Here is a tiny trained network, its code and every weight. The questions are about switching its units off for an input and a class, where a switched-off unit gives its printed mean instead of its output.

import numpy as np


def w(rows, s, z=0):
    codes = np.array(rows[::2]) - 128.0
    scale = np.full(codes.shape[1], s)
    scale[-1] = z or s
    return codes * scale


def f(y):
    return y / 2 * (1 + np.tanh(0.7978845608 * (y + 0.044715 * y**3)))


def log_softmax(a):
    a = a - a.max(-1, keepdims=True)
    return a - np.log(np.exp(a).sum(-1, keepdims=True))


def net(x, mask):
    res = np.array(x, float).reshape(1, 8) / 4 @ E
    y = f(res @ A[0][:, :-1].T + A[0][:, -1])
    res = res + np.where(mask, y, B[0][:, -1]) @ B[0][:, :-1]
    return log_softmax(res[-1] @ U[:, :-1].T + U[:, -1])


A, B = {}, {}
E = w([
[106,165,141,17,152,168,217,133,76],'x0',
[212,185,119,165,123,157,204,38,204],'x1',
[163,105,3,100,128,9,156,114,110],'x2',
[139,140,130,127,134,125,123,133,126],'x3',
[40,205,61,153,102,136,158,214,203],'x4',
[132,132,127,127,130,129,126,131,127],'x5',
[80,126,160,225,238,82,195,141,89],'x6',
[143,142,128,130,134,126,120,136,122],'x7',
],0.0075)
A[0] = w([
[180,73,175,108,158,143,109,57,61,94],'N0',
[108,162,122,35,142,152,193,129,85,117],'N1',
[154,84,80,204,106,44,48,124,181,104],'N2',
[145,130,102,52,43,151,55,120,154,150],'N3',
[197,163,112,152,130,159,191,72,196,116],'N4',
[134,199,221,180,120,253,155,92,171,10],'N5',
[73,84,119,95,117,84,56,186,47,87],'N6',
[112,161,3,133,102,47,163,160,147,60],'N7',
[182,80,173,114,158,126,116,82,75,44],'N8',
[140,109,115,214,110,97,47,131,184,109],'N9',
[173,184,127,165,134,175,173,33,167,136],'N10',
[65,198,96,141,99,122,165,204,180,162],'N11',
[191,175,129,154,115,125,196,60,186,107],'N12',
[163,120,53,67,72,54,114,100,133,35],'N13',
[154,127,144,39,39,206,53,137,190,121],'N14',
[84,181,51,135,112,109,167,195,187,121],'N15',
[62,189,109,152,133,180,129,175,180,65],'N16',
[117,155,128,14,149,135,185,133,114,99],'N17',
[105,160,134,49,131,149,205,137,77,125],'N18',
[86,78,103,92,124,86,66,211,50,61],'N19',
[162,131,91,41,51,124,79,111,158,83],'N20',
[193,71,108,98,155,52,119,41,61,79],'N21',
[111,107,135,193,228,64,193,139,99,98],'N22',
[55,98,202,109,139,185,48,213,93,72],'N23',
[174,80,205,114,149,146,102,58,61,119],'N24',
[52,204,104,152,114,159,154,189,183,84],'N25',
[74,134,202,214,231,139,174,140,109,93],'N26',
[105,138,231,220,112,226,44,151,154,5],'N27',
[134,98,118,217,71,109,39,134,174,89],'N28',
[133,104,55,170,212,20,187,124,95,104],'N29',
[117,147,125,37,140,155,204,151,97,131],'N30',
],0.0066,0.002)
B[0] = w([
[140,114,210,135,46,90,41,210,176,196],'N0',
[192,82,180,225,196,128,212,114,88,194],'N1',
[215,78,157,179,216,156,217,105,90,211],'N2',
[61,195,142,218,105,117,104,85,95,208],'N3',
[67,127,60,106,178,23,102,134,165,208],'N4',
[143,95,32,8,162,167,152,106,131,217],'N5',
[64,127,47,108,193,38,139,127,156,217],'N6',
[198,64,137,16,79,209,113,179,160,225],'N7',
[114,103,182,126,74,112,63,173,156,175],'N8',
[188,91,182,199,216,147,202,101,99,188],'N9',
[62,120,65,100,183,18,111,131,173,211],'N10',
[138,110,209,160,62,81,54,184,168,214],'N11',
[40,119,67,90,188,29,131,123,167,208],'N12',
[119,178,61,82,101,237,129,74,94,203],'N13',
[43,219,117,203,102,163,93,75,73,218],'N14',
[168,84,187,116,71,120,67,196,166,210],'N15',
[159,81,184,96,68,137,102,187,161,184],'N16',
[191,89,169,202,195,142,211,89,84,190],'N17',
[185,83,178,218,186,122,192,116,99,194],'N18',
[85,117,66,86,185,49,137,114,145,218],'N19',
[50,223,111,195,79,168,94,75,74,200],'N20',
[169,75,179,62,40,158,64,197,186,231],'N21',
[26,233,119,193,63,179,69,93,71,232],'N22',
[103,97,1,18,195,71,139,91,160,203],'N23',
[151,102,184,113,41,106,50,206,203,199],'N24',
[153,92,200,110,69,113,76,178,169,204],'N25',
[43,235,92,176,42,202,57,67,67,227],'N26',
[199,84,78,58,140,212,185,103,98,208],'N27',
[179,96,180,234,202,110,207,107,83,191],'N28',
[112,180,67,74,69,252,106,65,83,255],'N29',
[180,98,168,204,186,125,189,107,102,194],'N30',
],0.0062,0.007)
U = w([
[74,221,128,181,85,163,105,100,93,76],'0',
[154,91,204,111,67,98,95,192,182,103],'1',
[92,120,67,91,184,9,135,127,156,82],'2',
[188,96,180,195,189,131,190,117,102,104],'3',
[159,115,86,44,111,216,139,115,122,254],'4',
],0.014,0.0042)

Each question gives the input, the list of numbers given to net, and the class t.
The units are the neurons (one row each of A and B). Each row of codes is followed by its name. A weight is (code - 128) times the scale printed after its matrix; where a second scale follows, it is the last column's (A, B and U).
mask holds one flag per neuron, in row order. A switched-off neuron (its flag False) gives its mean, the last column of its row in B, instead of its output. The means were averaged over made-up inputs and are rounded, as every weight is.
A unit's drop is (log p(t) with every unit on - log p(t) with that unit switched off) / (log p(t) with every unit on - log p(t) with every unit switched off).
The circuit of an input: a set's keep is (log p(t) with only the set's units on - log p(t) with every unit switched off) / (log p(t) with every unit on - log p(t) with every unit switched off). Starting from the 12 units with the biggest drops (on a tie, the unit counted first), units are removed one at a time, each time the one whose removal leaves the highest keep (on an exact tie, the one counted first), for as long as the keep stays at least 0.8.
circuit, biggest first: the units of the circuit, biggest drop first
unit that matters most: the unit with the biggest drop
k most important neurons: the k neurons with the biggest drops, biggest first
drop when u is switched off: that unit's drop, to one decimal
input [-6,-3,-5,2,4,-6,-1,6], class 3: unit that matters most : N28
input [-3,1,-6,-2,-8,-3,-3,-8], class 1: 2 most important neurons : [N24, N0]
input [6,8,-7,4,7,7,6,-2], class 2: circuit, biggest first : [N10, N4]
input [-4,-5,7,6,4,-7,-3,8], class 4: 2 most important neurons : [N7, N13]
input [-8,-5,-3,-3,-6,-4,-6,-6], class 3: circuit, biggest first : [N28, N2]
input [3,5,4,4,-6,-3,-1,1], class 1: circuit, biggest first : [N21, N0]
input [2,1,6,-7,7,1,-4,-3], class 1: 2 most important neurons : [N11, N15]
input [-6,-2,-8,-5,-7,3,-5,-7], class 4: 4 most important neurons : [N27, N23, N5, N11]
input [-7,-4,6,0,-5,6,8,-8], class 0: 2 most important neurons : [N22, N29]
input [8,-7,3,0,4,1,-8,5], class 0: 2 most important neurons : [N20, N14]
input [-8,-1,5,-1,7,1,-6,-3], class 3: circuit, biggest first : [N2, N28]
input [-4,-6,-8,6,-4,7,-4,3], class 4: 2 most important neurons : [N27, N23]
input [6,2,-8,-8,8,8,4,-3], class 1: 2 most important neurons : [N11, N25]
input [6,6,6,7,-1,-1,-4,8], class 2: circuit, biggest first : [N12]
input [7,-7,6,6,7,8,-7,-5], class 0: 3 most important neurons : [N20, N3, N14]
input [8,-1,8,-4,-5,-3,3,-8], class 3: 3 most important neurons : [N1, N18, N17]
input [-2,-1,-8,-2,6,5,5,2], class 4: 2 most important neurons : [N27, N5]
input [4,0,-6,-3,6,4,-8,-2], class 0: drop when N14 is switched off : 1.4
input [1,3,-7,0,-5,2,-8,-1], class 0: drop when N3 is switched off : 0.2
input [7,0,4,-5,8,6,-6,-4], class 1: drop when N11 is switched off : 0.2
input [-5,7,2,3,-8,1,-5,-8], class 1: unit that matters most : N21
